Here is a tiny trained network, its code and every weight. The questions are about switching its units off for an input and a class, where a switched-off unit gives its printed mean instead of its output.

import numpy as np


def w(rows, s, z=0):
    codes = np.array(rows[::2]) - 128.0
    scale = np.full(codes.shape[1], s)
    scale[-1] = z or s
    return codes * scale


def f(y):
    return np.maximum(y, 0)


def log_softmax(a):
    a = a - a.max(-1, keepdims=True)
    return a - np.log(np.exp(a).sum(-1, keepdims=True))


def net(x, mask):
    res = np.array(x, float).reshape(1, 4) / 4 @ E
    y = f(res @ A[0][:, :-1].T + A[0][:, -1])
    res = res + np.where(mask, y, B[0][:, -1]) @ B[0][:, :-1]
    return log_softmax(res[-1] @ U[:, :-1].T + U[:, -1])


A, B = {}, {}
E = w([
[130,133,133,132,119,134,132,132,131,135,128],'x0',
[78,156,219,77,134,128,195,53,132,71,157],'x1',
[175,52,100,171,92,250,145,118,67,35,114],'x2',
[85,166,145,176,84,70,103,124,9,120,164],'x3',
],0.012)
A[0] = w([
[210,152,69,190,97,82,13,201,95,215,104,218],'neuron 0',
[59,128,171,80,108,62,143,65,84,121,161,109],'neuron 1',
[135,121,156,184,107,123,90,154,90,116,115,249],'neuron 2',
[137,134,155,89,209,157,140,91,230,142,71,61],'neuron 3',
[138,134,22,200,129,89,8,230,97,237,98,67],'neuron 4',
[121,172,141,166,140,88,130,140,111,163,103,100],'neuron 5',
[122,182,135,110,162,118,131,88,89,118,143,118],'neuron 6',
[169,120,133,54,214,169,199,128,234,143,105,173],'neuron 7',
[89,177,152,132,128,51,151,103,133,128,229,153],'neuron 8',
[236,75,125,147,188,179,118,151,156,115,97,149],'neuron 9',
[176,111,56,117,109,129,149,140,156,97,124,152],'neuron 10',
[215,24,2,147,128,230,120,189,154,108,77,151],'neuron 11',
[162,87,118,170,52,196,170,89,67,5,154,9],'neuron 12',
[143,85,133,171,44,229,168,76,21,4,109,169],'neuron 13',
],0.0071,0.011)
B[0] = w([
[101,60,80,178,217,51,103,185,205,102,183,233],'neuron 0',
[130,119,153,133,52,138,118,84,121,162,77,170],'neuron 1',
[94,196,126,79,68,195,164,100,58,77,89,203],'neuron 2',
[81,204,63,42,85,184,208,153,75,64,211,170],'neuron 3',
[65,192,69,36,132,169,228,154,102,66,210,204],'neuron 4',
[148,156,157,120,116,131,143,84,111,148,120,145],'neuron 5',
[134,146,151,152,117,140,128,130,120,117,87,147],'neuron 6',
[41,94,74,154,241,44,154,235,160,99,204,215],'neuron 7',
[180,154,141,101,52,155,91,128,106,184,107,181],'neuron 8',
[164,122,171,146,106,188,103,107,97,196,82,189],'neuron 9',
[166,135,140,106,88,126,68,123,105,160,123,165],'neuron 10',
[196,104,239,170,92,169,59,65,88,155,40,235],'neuron 11',
[44,206,39,1,102,185,220,185,77,39,196,185],'neuron 12',
[106,72,63,200,213,35,108,165,228,164,188,249],'neuron 13',
],0.0079,0.019)
U = w([
[90,57,81,199,210,106,121,154,194,131,160,23],'0',
[72,203,78,34,101,179,211,137,96,108,155,252],'1',
[194,116,229,153,45,184,67,54,94,170,2,134],'2',
],0.0088,0.0035)

Each question gives the input, the list of numbers given to net, and the class t.
The units are the neurons (one row each of A and B). Each row of codes is followed by its name. A weight is (code - 128) times the scale printed after its matrix; where a second scale follows, it is the last column's (A, B and U).
mask holds one flag per neuron, in row order. A switched-off neuron (its flag False) gives its mean, the last column of its row in B, instead of its output. The means were averaged over made-up inputs and are rounded, as every weight is.
A unit's drop is (log p(t) with every unit on - log p(t) with that unit switched off) / (log p(t) with every unit on - log p(t) with every unit switched off).
The circuit of an input: a set's keep is (log p(t) with only the set's units on - log p(t) with every unit switched off) / (log p(t) with every unit on - log p(t) with every unit switched off). Starting from the 12 units with the biggest drops (on a tie, the unit counted first), units are removed one at a time, each time the one whose removal leaves the highest keep (on an exact tie, the one counted first), for as long as the keep stays at least 0.8.
units of the circuit, in order: the units of the circuit, biggest drop first
top k neurons: the k neurons with the biggest drops, biggest first
drop when u is switched off: that unit's drop, to one decimal
input [-7,-7,-4,7], class 1: top 2 neurons	[neuron 4; neuron 13]
input [5,-6,0,6], class 1: top 3 neurons	[neuron 4; neuron 13; neuron 2]
input [7,-3,-6,2], class 1: units of the circuit, in order	[neuron 13]
input [5,0,4,-1], class 2: units of the circuit, in order	[neuron 0; neuron 4]
input [6,-3,3,0], class 2: units of the circuit, in order	[neuron 7; neuron 11]
input [0,8,3,-2], class 0: top 4 neurons	[neuron 13; neuron 4; neuron 2; neuron 7]
input [4,0,8,1], class 0: top 4 neurons	[neuron 13; neuron 4; neuron 3; neuron 12]
input [3,-5,-2,3], class 1: top 2 neurons	[neuron 13; neuron 4]
input [3,-5,0,7], class 1: top 4 neurons	[neuron 4; neuron 2; neuron 13; neuron 7]
input [0,3,3,-5], class 0: top 2 neurons	[neuron 7; neuron 4]
input [6,-3,-2,1], class 1: top 4 neurons	[neuron 13; neuron 7; neuron 4; neuron 11]
input [1,-6,1,-3], class 2: top 2 neurons	[neuron 11; neuron 13]
input [-7,-2,7,-1], class 2: top 2 neurons	[neuron 11; neuron 7]
input [3,-8,-8,2], class 1: units of the circuit, in order	[neuron 4]
input [0,2,7,0], class 0: top 4 neurons	[neuron 13; neuron 4; neuron 3; neuron 8]
input [-1,3,8,-3], class 0: top 2 neurons	[neuron 13; neuron 4]
input [-4,-5,-1,1], class 1: top 2 neurons	[neuron 13; neuron 4]
input [-5,-6,0,3], class 1: top 2 neurons	[neuron 4; neuron 13]
input [4,-4,0,4], class 1: top 4 neurons	[neuron 13; neuron 4; neuron 2; neuron 7]
input [-6,-3,5,-5], class 2: units of the circuit, in order	[neuron 11]
input [6,8,-3,2], class 2: drop when neuron 10 is switched off	0.0
input [-6,5,-8,2], class 2: drop when neuron 4 is switched off	0.1
input [-3,6,8,-5], class 0: drop when neuron 13 is switched off	3.9
input [-4,5,7,-6], class 0: drop when neuron 13 is switched off	3.1
